Here is a tiny trained network, its code and every weight. The questions are about switching its units off for an input and a class, where a switched-off unit gives its printed mean instead of its output.

import numpy as np


def w(rows, s, z=0):
    codes = np.array(rows[::2]) - 128.0
    scale = np.full(codes.shape[1], s)
    scale[-1] = z or s
    return codes * scale


def f(y):
    return y / 2 * (1 + np.tanh(0.7978845608 * (y + 0.044715 * y**3)))


def log_softmax(a):
    a = a - a.max(-1, keepdims=True)
    return a - np.log(np.exp(a).sum(-1, keepdims=True))


def net(x, mask):
    res = np.array(x, float).reshape(1, 6) / 4 @ E
    y = f(res @ A[0][:, :-1].T + A[0][:, -1])
    res = res + np.where(mask, y, B[0][:, -1]) @ B[0][:, :-1]
    return log_softmax(res[-1] @ U[:, :-1].T + U[:, -1])


A, B = {}, {}
E = w([
[149,202,227,204,95,127,95,38,99,54,66,189],'x0',
[121,177,31,178,65,75,84,129,216,254,109,98],'x1',
[110,186,162,161,130,3,31,82,85,110,212,118],'x2',
[238,60,218,186,138,58,123,215,87,150,118,121],'x3',
[159,81,117,145,86,165,188,77,228,57,18,152],'x4',
[108,152,190,198,116,61,146,132,76,141,91,142],'x5',
],0.0085)
A[0] = w([
[81,205,166,205,94,76,99,139,37,203,123,166,3],'n1',
[142,105,196,175,77,121,131,87,84,126,69,158,89],'n2',
[112,173,139,97,150,200,154,186,76,131,166,114,18],'n3',
[79,152,114,129,113,74,48,88,49,183,221,124,169],'n4',
[178,123,135,246,40,26,56,134,123,153,109,116,50],'n5',
[173,41,171,173,167,81,180,173,130,128,120,140,119],'n6',
[143,144,61,166,106,111,122,142,192,243,103,88,49],'n7',
[137,227,186,177,104,100,131,73,133,63,125,206,82],'n8',
[99,106,97,80,201,130,90,69,55,82,206,175,97],'n9',
[162,118,141,155,133,7,102,134,165,142,169,118,72],'n10',
[154,1,145,134,146,171,155,244,126,158,111,120,99],'n11',
],0.0087,0.0056)
B[0] = w([
[84,139,122,141,163,245,145,94,164,27,102,140,208],'n1',
[145,126,209,77,114,213,177,13,179,116,130,98,185],'n2',
[144,78,119,151,214,108,104,206,118,162,121,82,155],'n3',
[52,152,64,112,113,161,104,255,140,222,144,131,248],'n4',
[186,222,209,130,246,105,51,115,131,147,155,109,215],'n5',
[164,42,165,141,186,125,144,143,125,96,116,98,188],'n6',
[134,198,91,152,66,166,107,56,234,130,133,160,207],'n7',
[106,171,133,42,219,172,158,139,49,113,73,53,216],'n8',
[108,132,224,132,185,208,110,106,176,122,104,78,198],'n9',
[92,167,138,80,133,103,150,191,97,120,186,146,186],'n10',
[92,67,109,122,60,49,124,197,47,156,222,138,210],'n11',
],0.0081,0.014)
U = w([
[87,192,143,117,157,111,95,172,123,152,163,110,143],'0',
[137,19,161,110,116,95,166,163,57,116,132,125,162],'1',
[95,138,52,126,3,145,147,120,214,136,105,174,95],'2',
[101,158,167,123,151,166,128,76,160,79,90,116,252],'3',
[169,161,156,195,126,86,89,94,153,139,95,157,4],'4',
],0.011,0.0047)

Each question gives the input, the list of numbers given to net, and the class t.
The units are the neurons (one row each of A and B). Each row of codes is followed by its name. A weight is (code - 128) times the scale printed after its matrix; where a second scale follows, it is the last column's (A, B and U).
mask holds one flag per neuron, in row order. A switched-off neuron (its flag False) gives its mean, the last column of its row in B, instead of its output. The means were averaged over made-up inputs and are rounded, as every weight is.
A unit's drop is (log p(t) with every unit on - log p(t) with that unit switched off) / (log p(t) with every unit on - log p(t) with every unit switched off).
The circuit of an input: a set's keep is (log p(t) with only the set's units on - log p(t) with every unit switched off) / (log p(t) with every unit on - log p(t) with every unit switched off). Starting from all 11 units, units are removed one at a time, each time the one whose removal leaves the highest keep (on an exact tie, the one counted first), for as long as the keep stays at least 0.8.
circuit, biggest first: the units of the circuit, biggest drop first
k most important neurons: the k neurons with the biggest drops, biggest first
drop of u: that unit's drop, to one decimal
input [-5,-5,-8,-5,6,-7], class 1: circuit, biggest first	[n11]
input [-2,8,6,2,7,-4], class 4: 3 most important neurons	[n5, n7, n4]
input [3,6,-7,4,-5,5], class 4: circuit, biggest first	[n8, n4]
input [-5,4,-4,1,-6,1], class 2: circuit, biggest first	[n7, n5]
input [6,2,0,8,-4,4], class 3: 2 most important neurons	[n1, n2]
input [3,-6,4,2,-7,6], class 3: 4 most important neurons	[n1, n2, n9, n11]
input [-3,1,-7,-8,-4,5], class 2: 2 most important neurons	[n5, n8]
input [-5,3,1,0,-4,-1], class 2: 3 most important neurons	[n5, n7, n8]
input [-6,1,6,-2,7,7], class 4: 3 most important neurons	[n4, n8, n11]
input [-8,0,0,-6,2,-5], class 2: 2 most important neurons	[n5, n8]
input [0,4,-4,7,3,-7], class 1: 3 most important neurons	[n11, n6, n4]
input [-1,-3,7,7,7,7], class 3: 2 most important neurons	[n2, n5]
input [-1,1,-8,-3,1,-6], class 2: drop of n5	0.0
input [-7,4,-2,1,-5,-5], class 2: drop of n5	0.1
input [-2,2,5,-7,7,-7], class 2: drop of n8	0.2
input [-6,8,0,-5,-7,6], class 2: circuit, biggest first	[n7]
